Here is a tiny trained network, its code and every weight. The questions are about switching its units off for an input and a class, where a switched-off unit gives its printed mean instead of its output.

import numpy as np


def w(rows, s, z=0):
    codes = np.array(rows[::2]) - 128.0
    scale = np.full(codes.shape[1], s)
    scale[-1] = z or s
    return codes * scale


def f(y):
    return np.maximum(y, 0)


def log_softmax(a):
    a = a - a.max(-1, keepdims=True)
    return a - np.log(np.exp(a).sum(-1, keepdims=True))


def net(x, mask):
    res = np.array(x, float).reshape(1, 4) / 4 @ E
    y = f(res @ A[0][:, :-1].T + A[0][:, -1])
    res = res + np.where(mask, y, B[0][:, -1]) @ B[0][:, :-1]
    return log_softmax(res[-1] @ U[:, :-1].T + U[:, -1])


A, B = {}, {}
E = w([
[254,31,95],'x0',
[139,199,21],'x1',
[129,130,127],'x2',
[236,213,186],'x3',
],0.0071)
A[0] = w([
[120,169,111,96],'neuron 0',
[96,89,131,93],'neuron 1',
[86,86,108,114],'neuron 2',
[119,129,86,233],'neuron 3',
[180,189,202,101],'neuron 4',
[157,93,140,128],'neuron 5',
[87,121,96,113],'neuron 6',
[180,205,115,100],'neuron 7',
[108,185,166,95],'neuron 8',
[85,84,90,92],'neuron 9',
[68,93,66,96],'neuron 10',
[130,140,102,74],'neuron 11',
[179,76,155,143],'neuron 12',
[126,87,209,2],'neuron 13',
[158,169,173,113],'neuron 14',
[146,161,163,129],'neuron 15',
[158,118,73,129],'neuron 16',
[215,118,48,112],'neuron 17',
[161,173,59,59],'neuron 18',
[151,76,98,230],'neuron 19',
[137,175,20,94],'neuron 20',
[85,148,121,115],'neuron 21',
[130,97,195,49],'neuron 22',
[140,164,48,12],'neuron 23',
[177,72,148,104],'neuron 24',
[77,168,144,136],'neuron 25',
[110,186,169,95],'neuron 26',
[114,112,99,131],'neuron 27',
[38,140,161,79],'neuron 28',
[121,89,109,125],'neuron 29',
[102,115,72,131],'neuron 30',
[153,179,10,52],'neuron 31',
[58,98,121,105],'neuron 32',
[132,166,96,106],'neuron 33',
[174,104,45,124],'neuron 34',
[168,99,129,144],'neuron 35',
[105,98,94,115],'neuron 36',
[105,76,171,88],'neuron 37',
[137,110,187,67],'neuron 38',
],0.013,0.0044)
B[0] = w([
[102,70,125,170],'neuron 0',
[198,74,99,181],'neuron 1',
[195,103,106,210],'neuron 2',
[160,189,162,229],'neuron 3',
[160,77,68,247],'neuron 4',
[62,134,97,184],'neuron 5',
[138,114,114,195],'neuron 6',
[164,91,83,225],'neuron 7',
[64,109,87,206],'neuron 8',
[169,109,106,214],'neuron 9',
[139,90,132,244],'neuron 10',
[123,47,217,143],'neuron 11',
[71,161,100,223],'neuron 12',
[121,3,251,182],'neuron 13',
[172,71,62,203],'neuron 14',
[180,76,83,188],'neuron 15',
[104,134,127,197],'neuron 16',
[83,122,110,254],'neuron 17',
[123,95,151,199],'neuron 18',
[76,207,122,252],'neuron 19',
[130,74,247,250],'neuron 20',
[94,126,93,192],'neuron 21',
[103,57,172,179],'neuron 22',
[104,9,195,189],'neuron 23',
[99,145,87,211],'neuron 24',
[115,124,88,228],'neuron 25',
[96,123,89,207],'neuron 26',
[158,114,118,176],'neuron 27',
[112,124,101,244],'neuron 28',
[153,141,96,182],'neuron 29',
[205,120,97,209],'neuron 30',
[119,43,210,246],'neuron 31',
[163,115,95,228],'neuron 32',
[103,87,150,176],'neuron 33',
[70,129,89,234],'neuron 34',
[88,133,104,196],'neuron 35',
[172,126,107,191],'neuron 36',
[153,99,193,194],'neuron 37',
[122,75,180,173],'neuron 38',
],0.0074,0.0057)
U = w([
[101,95,246,88],'0',
[106,141,95,255],'1',
[14,133,50,47],'2',
[237,122,67,79],'3',
[132,203,134,151],'4',
],0.012,0.0093)

Each question gives the input, the list of numbers given to net, and the class t.
The units are the neurons (one row each of A and B). Each row of codes is followed by its name. A weight is (code - 128) times the scale printed after its matrix; where a second scale follows, it is the last column's (A, B and U).
mask holds one flag per neuron, in row order. A switched-off neuron (its flag False) gives its mean, the last column of its row in B, instead of its output. The means were averaged over made-up inputs and are rounded, as every weight is.
A unit's drop is (log p(t) with every unit on - log p(t) with that unit switched off) / (log p(t) with every unit on - log p(t) with every unit switched off).
The circuit of an input: a set's keep is (log p(t) with only the set's units on - log p(t) with every unit switched off) / (log p(t) with every unit on - log p(t) with every unit switched off). Starting from the 12 units with the biggest drops (on a tie, the unit counted first), units are removed one at a time, each time the one whose removal leaves the highest keep (on an exact tie, the one counted first), for as long as the keep stays at least 0.8.
circuit, biggest first: the units of the circuit, biggest drop first
most important unit: the unit with the biggest drop
k most important neurons: the k neurons with the biggest drops, biggest first
drop when u is switched off: that unit's drop, to one decimal
input [-6,0,-3,5], class 2: most important unit -> neuron 8
input [-6,8,6,2], class 0: circuit, biggest first -> [neuron 20; neuron 31]
input [8,-6,-4,-2], class 2: circuit, biggest first -> [neuron 12; neuron 24; neuron 5]
input [0,-6,5,8], class 3: 2 most important neurons -> [neuron 4; neuron 14]
input [-3,7,1,6], class 0: 2 most important neurons -> [neuron 20; neuron 31]
input [8,6,-3,-3], class 2: 3 most important neurons -> [neuron 34; neuron 17; neuron 19]
input [8,-2,5,-8], class 2: 2 most important neurons -> [neuron 19; neuron 34]
input [-8,8,7,5], class 0: 3 most important neurons -> [neuron 20; neuron 31; neuron 23]
input [7,6,7,2], class 1: 2 most important neurons -> [neuron 34; neuron 13]
input [-1,-1,3,2], class 4: drop when neuron 2 is switched off -> 0.1
input [-2,4,-2,-5], class 3: drop when neuron 30 is switched off -> 0.2
input [4,3,5,5], class 1: drop when neuron 17 is switched off -> 0.2
input [-2,-5,2,6], class 3: drop when neuron 8 is switched off -> -0.1
input [-2,4,0,-5], class 3: most important unit -> neuron 30
